Each row has a class, written as a number after it; each block has new classes, again numbered from 0 up.
[-29  -4  52 -30 -60 -48 -28  -9   0 -20 -19  -1 -27 -26   4  84 -24  68
  24  25 -33 -36 -10  39  34  10 -28 -43  61  11   2  18] -> 0
[  0  71  17 -45 -41  49  42 -32  -5  18 -22 -28 -32  10   3  52 -17 -14
  41  27  68  15   1  19  -6  -3  19  36  31  23   2  -8] -> 1
[ 47 -30  21  49  42   4  -2  34  25  10  25  10  16   4 -30  10  -3  50
 -26  30  -6  -9  -1   6 -76   7  36 -13  24  31 -19   6] -> 5
[-10 -10  67 -68 -58 -18 -44   3  11  -5 -14 -11 -26 -25  45  78 -57  75
  27  33 -43 -30 -38  42  37  17   3 -25  77   0   9  12] -> 7
[  59  -25   17   36   -3  -21   29   55   28   25   22   17    4  -29
    0   10   36   30  -30    8   19  -32   17   -7 -114    1   35   -2
    8   49  -20   -9] -> 2
[ 26 -20  29  51  -1  -8  33  14  37 -18  16  10  -2  24   2  27   0  21
 -34  11   4  -2  20 -13 -95 -11  36 -26  20  44 -11 -16] -> 2
[ -1  20  53 -43 -65 -25 -49  -6   9   2  -6 -23 -28 -24  49  70 -26  57
  27  33 -20 -53 -34  37  16  30  -2 -27  60  21  14   1] -> 1
[ -7 -26  54 -19 -50 -33 -13  -3  12  -5 -34   7  -7 -10  27  84 -33  67
  37  17 -27 -42 -17  29  19  -2 -12 -49  56  34  -1  13] -> 4
[ 35  80  17 -33 -33  42  74 -18 -28  28 -18 -21  -6 -26 -10  24 -44   5
  16  43  92  33  15  17 -24 -15  15  27  16  28 -18   0] -> 3
[-13  82  17  15 -31  22  56  16 -20  22 -17 -17 -16 -81 -17  38 -10 -33
  20  22  67  13  37   8 -24  -2  16  26  25  40  10   0] -> 2
[ 32  73  26 -21 -30  25  81   4 -10  29 -22 -11  -4 -25 -17  23 -35  -6
  25  27  86  36   5  29 -50 -10  20  21  10   2  -6 -10] -> 6
[  6 -20  63 -29 -65 -49  -7 -10  12  -7 -29   1 -26 -10  19  78 -27  62
  30  17 -34  -7 -21  46  11  -4 -17 -45  61  25   1   9] -> 6
[ 49 -27  37  42  -4 -15  41  16  48 -11  -1  18   1  33  -3  25  -8  22
 -29  10   6  27   4   1 -92 -25  27 -35  21  52 -13 -16] -> 6
[ 50 -11  32  44  18  14   3  13  22   9  41  -2  22  -1 -11   5 -15  58
 -43  24   3 -12   5  -1 -87   1  34 -11  24  45 -15  -2] -> 3
[ 14 -27  34  51   1 -10  39   8  31 -27   7  12  -7  28  -2  37   4  20
 -22  16   2  20  28 -16 -80 -21  29 -27  26  55 -16  -9] -> 2
[ -8  80  15   2 -35  35  49   9 -13  11  -2 -18 -11 -69 -14  27 -31 -17
  14  27  71  14  14  11 -32  11  16  24  20  30  10   3] -> 0
[ 40  -9  23  51   3  -4  43   0  41 -21   7   0  -3  25 -20  17 -18  25
 -37  24  27  19   5  -6 -67 -14  23 -32  25  32 -16 -12] -> 5
[-18  13  41 -49 -46 -26  21 -48  40 -42  26 -35 -22  35   6  13 -34   6
  -6  11  -1  23 -19  -9  10 -33 -32 -19  -7  24   7   8] -> 0
[ 11  -2  56 -73 -61 -21 -46 -16   7  -6  -9 -28 -21 -35  58  76 -48  79
  31  24 -59 -39 -33  48  16  13  10 -24  48  17   1  -7] -> 8
[ -7   6  42 -40 -40 -42  29 -32  43 -26  19 -28 -29  28   9  23   1   2
  -4   9  -5  19  -2 -16  -9 -55 -23 -18  -5  45  -3  -5] -> 2
[  6 -16  56 -48 -47 -27 -40  -7  11   4 -21 -26 -39 -27  24  76 -56  70
  24  36 -48 -45 -36  46  31  22   9 -31  70  15   1  11] -> 5
[ 15  66  11 -27 -27  28  62   4 -31  22 -16 -12 -15 -35  -8  37 -19  -7
  23  29  73  11  18  17 -44  -8  26  26  17  20  -8 -13] -> 2
[ -4 -33  61 -53 -55 -16 -27  -6   2   3 -24  -5 -14 -21  49  83 -59  66
  41  24 -42 -47 -36  30  24  16  13 -36  55  42  -2   9] -> 4
[ 29 -24  30  30  -4   8  30  16  54 -23   8  20   1  41   6  24 -19  30
 -36  13  18  24   3 -10 -68 -22  29 -25  35  24 -10 -15] -> 7
[ -1  94  20   5 -36  40  63 -10 -22  27 -12 -31  -5 -67 -18  29 -31  -9
   7  37  84  23  24   6 -16  -7  21  22  29  36  -4  -8] -> 3
[-27  18  37 -61 -27 -27  11 -22   8 -22   3 -33 -16  42 -14  22  -9  14
   3  27  24   0 -11 -28  21 -50 -19 -25 -12  14  -9  -1] -> 0
[ 16 -20  68 -52 -63 -33 -34  -8  11   1 -10  -9 -26 -18  35  74 -47  74
  30  26 -57 -27 -39  51   8  17   0 -35  66  21   4   7] -> 6
[  78   -5   18   27  -15  -17   27   68   49   25   17   22   11  -50
    0   -5   22   33  -53    8   45  -18    1   -2 -101   -5   23   -2
   17   36  -11  -10] -> 7
[ 16   2  35 -70 -39 -34  13 -41  51 -29  14 -43 -20  27  27  15 -10  15
   2   1 -19  29 -17   1  10 -61 -28  -9 -18  41  -2 -12] -> 8
[ 51 -27  15  34  35   6   5  22  28   4  22   7   6   9 -26  11 -10  38
 -27  25  -3   5  -2   5 -68  -5  29 -10  24  48 -15   1] -> 5
[  3  93   5  -2 -44  37  51   2  -3  23 -18 -25 -21 -56  11  33  -4 -35
  24  27  77  16   6  20 -33   6  24  36  26  38  10 -15] -> 1
[ 40   2  35  37 -13   1  22   0  41 -19  -2   1  -6  49  15  34  -8  17
 -32  18  31   1   1  -2 -91 -18  35 -29  20  53  -8 -19] -> 1
[  7  20  43 -51 -30 -38  31 -16  17  -2   2 -25  -4  30 -19   8   8   3
   1  19  33  21 -13 -20   4 -63 -24 -26 -22  26 -11 -10] -> 6
[  7  27  24 -64 -28 -34  26 -14  16   9   4 -38 -16  10 -26   9   5  -1
  -2  28  45  -2 -20 -18  25 -61 -17 -18 -20  37 -13 -11] -> 5
[  7 -23  44 -59 -36 -16  36 -53  43 -31   2 -24  -9  68  22  22 -37  12
  11   3  -1  24 -26 -17   3 -60 -19 -24 -14  51  -8   2] -> 4
[ 10   1  35 -37 -50 -11 -19 -14  35 -21  17 -28 -10  -9  46  42 -44  48
  23  13 -45 -23 -15  25  39  33 -11 -13  38  -5  17  -3] -> 8
[  50   -1   27   51   15    8  -11   25   33    0   37    6   19   14
    4   11   14   41  -27   23    5  -17   -6   10 -101    8   34   -5
   19   39   -4   -4] -> 1
[ -1   4  60 -17 -29 -40  34 -29  22 -15 -26 -40 -27  -1  -9   6  -9  -3
 -20   6  16  49 -11 -21 -26 -53 -13 -24 -12  26 -19  -6] -> 6
[-15 -12  55 -14 -21 -20  44 -36  24 -21 -34 -33 -15  19   4  21 -23  13
  -5  10  22  25 -10 -38 -19 -47   0 -25 -10  22 -28  -5] -> 4
[ 18 -11  32  30  -5   8  26   7  52 -21  -2  20  -4  40  -1  33 -18  28
 -39  12  22  20   7 -10 -65 -27  28 -32  38  24 -11 -19] -> 7
[  5  36  30 -49 -39 -37  14 -14  19  -4  -6 -34 -20  32   9  17  24  -5
  -3  23  53   2 -13 -24   3 -60 -18 -18 -18  45  -8 -17] -> 1
[ 15  14  44 -63 -42 -30  12 -48  53 -35  21 -46 -15  30  22  21 -19  21
   2   5 -14  30 -13  -1   9 -65 -33 -15 -10  45   4  -9] -> 8
[ -7   6  68 -19 -26 -40  33 -30  18 -15 -32 -42 -35  -7 -12  13 -11   2
 -20  14  14  58 -10 -25 -26 -60  -6 -22  -7  26 -27 -10] -> 6
[  2  21  35 -60 -45 -25  32 -46  12 -10   6 -37 -11  46  -4  18 -11  11
 -12  24  37  10  -5 -25  29 -67 -23 -28 -11  45 -16 -11] -> 3
[-17 -18  40 -30 -51 -13 -16  -3  22 -29  24 -21 -19  -6  33  42 -57  39
  18  24 -46 -27 -22  20  35  51  -4 -16  43   3  20  18] -> 0
[ 15  92  13  -9 -31  37  44   5   1  23 -11 -29 -12 -82   1  30 -19 -13
  19  21  60  27  23  13 -23 -14  18  33  15  35   2 -18] -> 8
[-26  -4  57 -50 -67 -27 -42  -9   2 -21  -3 -16 -25 -22  36  76 -59  62
  26  31 -48 -51 -30  38  34  34  -3 -38  59  11  13  15] -> 0
[-12  -9  47 -41 -43  -5 -20   8  29 -19  10 -11 -14  -6  33  45 -56  41
  16  28 -35  -9 -21  17  57  30  -5 -13  62 -11  20  13] -> 7
[  89  -21   13   39   -9  -13   28   39   28   31   30   13   21  -27
   -5   -4   22   49  -52    9   41  -31   12   -3 -106   -1   17  -14
   11   73  -18   -4] -> 3
[ 28 -12  35  24 -11   2  32  11  55 -15  -5  16  -3  41   3  30 -20  29
 -45   8  31  13   2  -8 -78 -31  32 -32  30  21 -13 -22] -> 7
[ 10   3  42 -65 -33 -32  30 -47  40 -23   4 -48 -33  43  -3  15 -32  11
   4  23   3  36 -30   1  21 -60 -25 -13  -5  30  -9   6] -> 5
[ 14  54  15 -47 -27  54  41 -36 -15  30  -8 -21 -11   0 -10  43 -35  17
  23  30  48   5   7  20  -8  -6  21  26  35  29 -10  -2] -> 3
[ 18   3  59 -48 -42 -37  32 -40  42 -26  14 -38 -16  30   6   7 -23  11
  -1   8  -4  49 -28   4 -17 -57 -29 -17  -8  38   1   5] -> 6
[  8  62  15 -31 -29  25  66   4 -29  26 -17 -12 -17 -23  -7  39 -16  -2
  32  29  79  11  17  15 -44 -14  27  25  12  10 -11 -13] -> 2
[ 41   1  27  44 -13   0  24  -1  47 -21   6   6  -5  43  13  28  -1  11
 -33  15  30   8   6  -4 -83 -11  23 -26  21  58  -5 -17] -> 1
[ 12  72  17 -46 -34  65  47 -51 -12  25   8 -31 -10  10 -15  35 -50  12
  22  30  58  10   8  13   3  -3  16  30  31  14  -5  -4] -> 3
[ -4  -8  46 -38 -47  -5 -15   6  38 -25   8 -17 -17  -6  42  44 -60  42
   9  25 -39  -9 -27  23  39  28   1 -11  66  -9  22   8] -> 7
[-17  71  16  -1 -33  37  42   2 -13  15 -17 -16 -20 -53 -21  40 -30 -25
  12  20  68   8  20   3 -20   1  19  16  22  38   7  -1] -> 0
[  9  39  19 -35 -28  69  61 -30  -8  20 -24 -11  -9   8   0  47 -57   1
  43  18  62   9   3   1 -11   4  28  24  28  19  -8  -3] -> 4
[ 33  72  17 -46 -33  39  67 -15 -30  36  -7 -26  -4 -25  -3  21 -39  16
  17  40  91  18   2  20 -36 -17  24  27  12  23 -17  -8] -> 3
[ -9  53  29 -51 -27  62  40 -17  -5  18 -27 -13 -19   6  -6  50 -45   3
  30  24  58  25  -1  16  -7 -14  31  30  41  -8  -2  -2] -> 7

A new block, with new classes numbered from 0.
[  1 -34 -49  -7  18 -17  -1 -32  12   6 -12   8   3   1  22 -66  27  -9
  20  15   0 -13 -97   2   6  26 -33  20 -36 -51  34  -3] -> 2
[-31 -30 -19  68  31 -14  48 -14   5  33  22  25   7 -42  16 -26  -7   3
  -8  19  24  36 -76  -9  20 -48   5 -65 -40  -9  37  19] -> 6
[ 57   0 -18 -32  35   0  -7 -24 -52  -2  39  -1 -26 -29  41  52  -9  32
 -18  -9   5  40 -23  46 -12   2  21  30   4 -25  51  34] -> 8
[ -44  -12   45   21  -27  -34  -17  -15   65  -37  -42   20  -27   19
  -30   34  -75   -4    7 -106   12   -8  -34  -32   -6   -5   60   30
  -23  -16   83   25] -> 6
[  -7   18  -41   25   23  -17   63   -6  -37   36   59   34  -42  -35
    8   14    7   10    3   -4   27   33  -40  -31   18  -45    0 -109
  -36   19   43   11] -> 8
[ -5 -24 -13  21  24   9 -17 -28  -5 -24  18   8 -31 -17   7  28 -42  27
  -2 -42  19  20 -62  27  -1 -11  42   1 -28 -20  58  17] -> 3
[ 12  55  28 -77  67 -21   5  -6 -55   1  -6   9 -17  -8  23 107   6 -29
 -26  18 -25 -16  16  92 -54  23   9  39  29 -30 -16  24] -> 7
[  0 -19 -28  -7 -40  56   9  10   1  24  31  41 -39  -4 -18  16  36   9
  36  52 -28  -9  33 -15   1  48 -65 -36  16  27 -23 -60] -> 6
[-14  24 -28 -25   7  28  73  16 -13  15  11  40 -20  -5   3   4  45 -16
  38  61 -22 -20 -20 -22  -5  -3 -85 -70   8  25 -46 -52] -> 4
[ 15   0 -29 -27   6   3  13   2 -18   0 -16  12 -50  23  36  31 -18  -4
 -30 -15  -8  16  -9   4 -30   7  -4  61  19 -77  56   6] -> 8
[ -5  19 -44 -70  18   6  24 -32  15 -28 -40   7 -56  19  24  45  -8  -3
   2   7 -28 -29 -29  -3 -37  29 -45  50   2 -60  32 -18] -> 1
[ -6  10  25 -28  31  -9   2   7   1  -8 -35   9 -12  13  35  81 -32 -29
 -56 -14 -19  12  11  37 -42   6  27 106  42 -73  47  36] -> 6
[  2 -42 -46  67  31   3  13  -4 -39  42  47   4 -23 -33  43   2   0  -9
 -15  -4   5  50 -56  -7  19 -22  10 -20 -23 -65  76   8] -> 6
[-35  18  -1  33 -44   3  -5  10  63 -17   7  41 -38  28 -41 -16 -38  67
  -6 -45  16  -2  18 -19 -15  25  58 -40   6  74   4  16] -> 5
[-15  -9 -25  30  41 -13  33 -22  19  -9  -4 -16  11 -16  22 -22 -28  33
 -22  -9  23  14 -43 -34 -10 -11  21 -26 -19 -18  35  33] -> 1
[-19  57 -39 -37  47 -59  56 -13  29   3  -1  34 -41   3  22  51  22 -16
 -55 -56  11  17 -74   6 -54   7  56  24   1 -48  83  53] -> 2
[ 14 -45 -65  66  11  15   8 -35   3 -16  10 -13 -33 -13   9  -8 -10  51
   9  -5  20  19 -66 -32  12   0   4 -13 -29 -46  50  -6] -> 7
[ 15  12   1  -8  82 -11  19 -12 -49  48  58   6  23 -47  40  40  36  -6
 -38  26  17  37 -40  32  -1 -15  47 -39  -1  11  30  56] -> 2
[ 12  49  -9 -67  60 -34   8 -12 -21 -16  -6  34 -47   7  35  67   2  -8
 -33   8 -32   8 -16  85 -46  16  11  60  23 -37  24  31] -> 5
[ 38 -41 -74  23 -42  44   0 -37  44 -46 -24   6 -62  21  12 -39 -17  64
  44 -16  -9  -5 -59 -43   0  27 -42  28 -15 -44  40 -50] -> 4
[  9 -82   2  47  -1  18 -12 -32  39 -38 -58 -22  47   5   3 -92 -14  24
  18  -2  27   5 -60 -37  35 -13 -16  53 -16 -66  21 -14] -> 0
[-10 -25 -57  42  21  -9  22 -24   5  16  25   2 -14 -16  16   4  -1   8
  -7 -24  29  28 -75 -57  26 -30  37 -45 -31 -24  82  27] -> 2
[  0  22 -16 -37   2   7   9  -9  20 -23 -19  21 -61  18   3  43   2   7
 -15 -56   1  -5 -17   2 -33  40  17  62  29 -68  57  -3] -> 0
[  4 -40 -14  51  16  18 -11 -12  -7  -4  18   1   4 -10  13 -14 -27  40
  -3  36  11  29 -20 -10  39 -35  14 -34 -11  22  12  13] -> 5
[ 20  -9 -65 -25  11  32   6 -24 -16   3  47  -7 -34 -25  17  -1  34  28
  29  32 -18 -10 -35 -12  -5  46 -52 -21  -9  -2  17 -30] -> 1
[ -8  28 -46 -17  14  -2  61  -7  33  25  30  47  -9  -6  -6 -15  69  25
 -10  13  13   4 -36 -26 -19  28   8 -47  -1  33   3  13] -> 2
[ -38    8   13   56   21    1   36   24  -30   66   76   28   -6  -49
    2   30    5  -15  -20    9   15   36  -11   -7   14  -32   31 -110
  -14   50   17   15] -> 6
[  2  25   8  22  18 -43  34   3   7  -2  -4   8 -12   1  16  -8 -31  20
 -57 -61  27  30 -25   7 -39 -10  53  12  -3 -18  45  46] -> 8
[  2 -16 -35   3  41 -30  -4 -36   3  -1   2   0 -40  -7  32  40 -29  -4
 -28 -67  20  34 -92  -7   3 -12  63  17 -31 -69 114  42] -> 2
[-48  96  67 -26  47 -33  84  39  15   0   8  31   4  -6  -6  79  -2 -22
 -51 -17   8  -3   4 -18 -44 -31  43 -49  34  70 -16  40] -> 4
[ 34 -31 -85  21   6  47  35 -16 -61  36  76  20 -52 -41  28  29  22  37
  21  46  14  48 -31 -29  36 -32 -35 -84 -16   0  44 -18] -> 8
[-23  19 -11 -51 -37  17  25 -17  58 -36 -33  44 -52  21 -53  19  14  21
  33 -31   4 -30  -9 -43 -15  42 -27  -9   9   8   2 -44] -> 0
[-23  40  45 -45  53  17  24  36 -52  27  24  24   0 -10  20  92  16 -52
 -40  40 -18  -8  35  59 -29 -16   7  -1  38   8 -27  13] -> 3
[  8  29  34  26  54 -12  44  11  -7  10  42   9  51 -39   7 -26  17  37
 -14   1  22  22 -28   9 -18  -4  34 -66   4  70 -33  39] -> 4
[  3  17  63 -19  18  -9  11  22 -24  11  -6   6  23  -1  10  18 -19  -7
 -43   8   8  12  33  34 -24  -9  14   5  22  28 -25  21] -> 8
[ 27 -14   3  32  63 -10  -9 -15 -49  15  25 -19  -8 -44  43  33 -11   5
 -53 -55  35  69 -61  49 -11 -27  76  14  -2 -72  81  30] -> 0
[  4 -22   4 -20  17   2 -17  -3  -3  15 -23   0  13   9  21   7  -1 -17
 -27  -1   2  11 -21  29 -19  16  18  32   9 -31  19   6] -> 2
[ 40   3  29 -88  52  11 -30 -26 -40  21  23  22  31 -28  15  21  39  -2
   5  71 -19   2  15  87  -8  45 -14  -3  10  44 -56   2] -> 2
[-10 -43  61 -23 -27  41 -67   7   8 -39 -54  -6  22  41 -17 -10 -41 -12
  24  -8 -17 -49  30  36  -9  37 -21  80  15 -11 -35 -30] -> 3
[ 18   5  11   0  40 -26  13  -7 -56  21  41   5  -6 -36  21  19  -2  -7
  -7 -21  15  29 -40  30  -2 -24  15 -31 -22   3  36  25] -> 8
[ 42  -6 -35 -30   8   3  -4 -17 -43  13  16  16 -57  -7  36  28 -14  12
  -7 -13  -4  30 -23  45 -16   5  -2  18  -7 -50  48  -3] -> 8
[ -5   6 -44 -19  21 -10  22 -28  36 -34 -21 -10 -27   3  24  15 -30  31
 -26 -32   4  10 -45 -13 -32  19  14  40  -1 -46  53  19] -> 1
[-11  -4  -4 -22  20  -5  17  14   1  26  -4   8   9   2  20  25  15 -30
 -33  10   6  12 -19   1  -7  -4  18   1  13 -19  21  15] -> 2
[  5  -1 -54  18  15  -3  29   3 -53  37  37  11 -64  -9  42  30  -9 -14
 -15 -25   7  29 -49  -7  -5 -28   4 -18 -14 -65  87  11] -> 8
[ -9  -5  18 -33  20   5   3  -4  15 -17 -20  13  24   4  -2 -23  14   4
  -8  24  -6 -20 -34  46 -30  20 -15  34  -2   2 -36  -1] -> 3
[-44  17 -64   7 -47  25  74   9  48   5  15  65 -41  10 -36  19  50  13
  30  39 -13 -13  17 -84  -3  10 -62 -56  15  38  -5 -44] -> 6
[ -2 -15   3  22  49   9  -9 -14 -38  13  55   6  -3 -37  14   9  -5  10
  -2 -15  13  16 -56  36   8 -12  35 -36 -33   5  28  25] -> 3
[ -5 -48 -25  89  12   7 -19  -6 -12  14  26   0  -8  -6  21 -43 -40  40
  -7 -18  25  40 -44  -3  33 -33  49 -39 -29  -8  48  25] -> 5
[ 22 -47 -45  56  49  38  -8 -10 -88  52  71 -24 -18 -51  42  21  -3   7
   1  47   6  38 -40  25  34 -16  -1 -67 -24 -32  15  -8] -> 7
[-23  16  19  43  27 -36  18   4  21  10  10  16 -13 -10  12  22 -28   4
 -55 -60  13  31 -25   4 -31  -3  73  17  -2 -22  64  49] -> 6
[ -3 -25 -38  33  31  -3 -18 -13 -26  13  27 -39 -32 -19  48  11 -38   1
 -21 -54  13  20 -73  -3  -8  -6  39   7 -25 -71 100  22] -> 1
[  7 -40  32  21   1 -32 -19 -29  14 -39 -51 -17   5  11   4 -19 -83  19
 -10 -79  33  18 -57  -9   4 -27  41  40 -36 -38  63  33] -> 8
[  0 -37 -80  51 -25  40  23 -23  37  -4  32  25 -55 -13   2  18  -1  62
   0   4  10  38 -38 -64  11   7   0  -9  -2 -17  71  -8] -> 6
[  7   6 -23  21  13  40  45  11 -23  11  51  10 -23 -22  14  37  18  24
  12  23   6  17 -24 -55  23 -22 -16 -74   7  37  10 -13] -> 4
[ -17   33   -1   -4   13   16   32   22   -5   26   60   54   -8  -13
  -23   16   45   33    8   64   -4    1   40  -13    7    5   -5 -106
   18  107  -47    3] -> 5
[ -1  21  38 -32 -18  18  25  13 -11   9  30  33  -1 -16 -39  49 -13  32
  10  21  16   4  64 -23   9  -7   1 -98  11 110 -44   0] -> 8
[-28  51  41 -15  75 -51  31  13 -26  23  11  37   2 -11  14  34  -2 -29
 -39   5  -8  11 -11  63 -32 -29  44 -32   3  19  -2  48] -> 5
[ -3 -12 -42  36   5  56  30  11 -19  44  74 -11   4 -37  12 -14  30  44
  -7  51  16  17   3 -41  10   8 -13 -95   4  57 -15 -12] -> 1
[ 16  -8  30 -70  -5  50 -25   6 -18 -10 -14  13   3   8 -10  18  28  -9
  22  57 -25 -26  58  27   2  56 -62  39  49  -2 -57 -54] -> 0
[-11  -8 -21  49  -8 -10 -27 -13  16 -31  -8 -12 -47  21  -2   6 -53  26
  -4 -69  14  -9 -26  -6 -12  37  35  34 -10 -49  54  10] -> 7
[ 13 -11 -32   0  19  -6 -21 -24  -6 -20   7  19 -36   7  15  -6 -12  25
  11  -6 -13   8 -38  32  -1  16   1  24 -11 -20  34   7] -> 5
